Input: 0,-48,-49,44,-42
Output: -42, 0

Input: -39,2,-18,-4,-27,-24
Output: -24, -39

Input:
-1,14,10,12,-1
-45,-18,25,44,15
Output: -1, -45

Input:
-51,-38,-12,-10
-48,-8,36,33
13,-49,50,-21
Output: -10, 13

Input: 19,-30,-16,22,10,-49,41
Output: 41, 19

Input: -9,46,-42,-25,17,48,13
Output: 13, -9

Input:
-43,8,3,-39,3,-14,8
16,-48,-7,-8,-38,10,2
6,-6,-34,-29,24,-9,0
Output: 8, 6

Input:
-49,50,41,-6
-50,49,41,-9
Output: -6, -50
---
51,-21,44,1,-37,-11 ==> 1

-38,44,34,-2,-47,2,21
29,-14,1,29,20,29,17
==> 20

35,39,-32,-1,-12 ==> -32

14,-2,9,38,18,42
-12,33,32,29,-7,34
==> 29

-10,-2,47,13
-8,28,-34,17
==> 28

0,-44,3,6 ==> -44
---
-42   -1   40    8  -33    3 ⇒ 3

 14  -45  -31  -25   17 ⇒ -25

-16  -42   17   26   44
 18   35   -6  -20  -35
 39    0  -17  -34   33
⇒ 35

-24    0   13   -5    5   15  -24
-42   -4    0  -16    9   25  -17
 -2    3  -14   -3    9   12   27
⇒ 15

 -9   15  -39  -22   38   34
 24  -22   24  -17   16  -18
-25   22  -12   29  -24   12
⇒ 29

-39    3  -34   16
-30   -2   -8   19
⇒ 3

 -1   -5    3    8    0  -17   -8
  0   27   -1  -11    3   -4   36
⇒ 8

-21   -5  -16   39 ⇒ -16

15  38  11  -6 ⇒ 11
---
Q:
[[-10 -48  18  42   5  36   9]
 [-48  15  23 -31  18  43  24]
 [-25  16  39  31 -23 -22 -28]]
A: 16

Q:
[[  2  32  28  -4 -18   6]
 [  0  27  27 -15  -9  13]
 [ 23  -3 -10  44 -21  -9]]
A: -3

Q:
[[-16   0 -21  14 -35  28  -1]
 [-13  39   8   9 -29 -32  -7]
 [ 37 -30  15 -23  22  10  -4]]
A: -30

Q:
[[-1 -4 -1 -4 40 -3 -2]
 [-4 -1 21 24 -4 23 -3]
 [-4 -2 23  9 -1  8 -4]]
A: -2

Q:
[[ 33  24 -29   7   3]
 [ 35  20 -27  30  11]
 [ -3  19 -30  39 -19]]
A: 19

Q:
[[  5  -9 -14   4   2   3   6]
 [ -8  10 -13  14  -4   9   2]
 [  1  11   4  -1  10 -46   6]]
A: 11

Q:
[[ -2  -3  10  -7]
 [  1  -6   0 -42]
 [  1  16  -4  31]]
A: 16
---
-350	-536	759	-202
173	874	-659	-584
-326	-528	734	-302
yields -584

3410	3893	7550	9064	6144
9340	4319	5877	8262	2644
yields 3410

250	-14	-69	53
518	-975	180	12
520	-84	-412	5
yields -412

855	143	413	339
272	97	-49	504
-623	429	-31	162
yields -49

110	108	119	124	134
223	201	17	48	183
107	136	132	117	91
yields 48

5029	5424	5890	2652	3442	2342
2562	2636	2753	2302	3892	2545
6339	6610	6348	8502	6326	8163
yields 2342
---
[  9 -49  27 -35  45]
45
[ 14 -38  49  -7]
-7
[-27 -42 -48 -41 -17]
-17
[-6 50 20 -9 -3]
-3
[-40   6  -3   5  -7  -4  -5]
-5
[ 33  27 -43 -19  32]
32
[ 34  25  -9 -38 -10]
-10
---
[[  3  -2  -1 -19   5  -3  22 -12]
 [  2  -2   7  22   0   7 -14   9]
 [  1   5  -1 -10  -4  -7  -7   5]
 [  3  -5 -28  -9  -5   1 -14   8]
 [ -6   1  -3  11   0   1 -19   1]
 [ -4   6 -20 -42   0 -11  16   0]] --> 22

[[ -5  12 -28 -35 -13 -42   7]
 [ 12  12 -17  -4 -12 -40   9]
 [  8  25  16  19  22  18 -15]
 [  5  10  35  30  13  23  -8]
 [  5   7  19  28  17  13  -9]
 [ -7  22  15   1  21   7 -18]
 [-12   7  19  -6  12 -15 -10]
 [  8 -19 -25   0 -15   4  13]
 [ 25  23   8  26  16  -9  -9]] --> -42

[[  7  18  -4  -8  -5  11  -4   0]
 [  0  21  -4 -10   1   6  -5   5]
 [ -8   7   0  -4   6  -5  -2   6]
 [ -7  29  -4 -15   6   2  -7  11]
 [-16   5   1  -4  12 -13  -2  11]
 [  4  48  -9 -23  -2  16 -11   9]
 [ 12  12  -4  -5  -9  14  -2  -4]
 [ -7  20  -3 -10   6  -1  -5   9]
 [-13  14  -1  -8  10  -8  -4  11]
 [ 18  39 -10 -17 -13  27  -9  -2]
 [ 28  22  -8  -9 -21  32  -4 -11]] --> -4

[[ 22   0 -32  -2 -33   3   3   2]
 [ -2 -25  40 -23  46 -30 -29 -29]
 [ 13  -9  -6 -10  -4  -9  -9  -9]
 [ 21  -2 -27  -4 -27   1   0   0]
 [ 25   3 -41   1 -43   8   7   7]
 [ 15  -7 -11  -8 -11  -6  -7  -7]
 [ 17  -4 -21  -5 -22  -2  -2  -2]
 [ 13 -11  -1 -11   2 -11 -11 -11]] --> 3

[[ -1   0  -5  -1  -3   1   5  -4   1  -1]
 [ 18 -12  10 -15  -1 -13 -13  17   7  10]
 [ -3   1  -8  -1  -5   1   9  -8   2  -4]
 [ -9   7 -11   6   0  13   9 -13  -5  -4]
 [-16  10 -16  10  -5  11  20 -21  -2 -12]
 [ 18 -12  16 -13   2 -16 -17  22   6  11]
 [  3  -3   6   0   2  -4  -5   6   1   3]
 [  7  -4  -7  -9  -2   4   0  -1   2   5]
 [ 37 -24  30 -26   5 -28 -37  43  10  23]
 [ -8   4   1   8   0  -2   5  -3  -1  -6]
 [  0   0   0  -1  -2  -3   2   0   1  -2]] --> 1
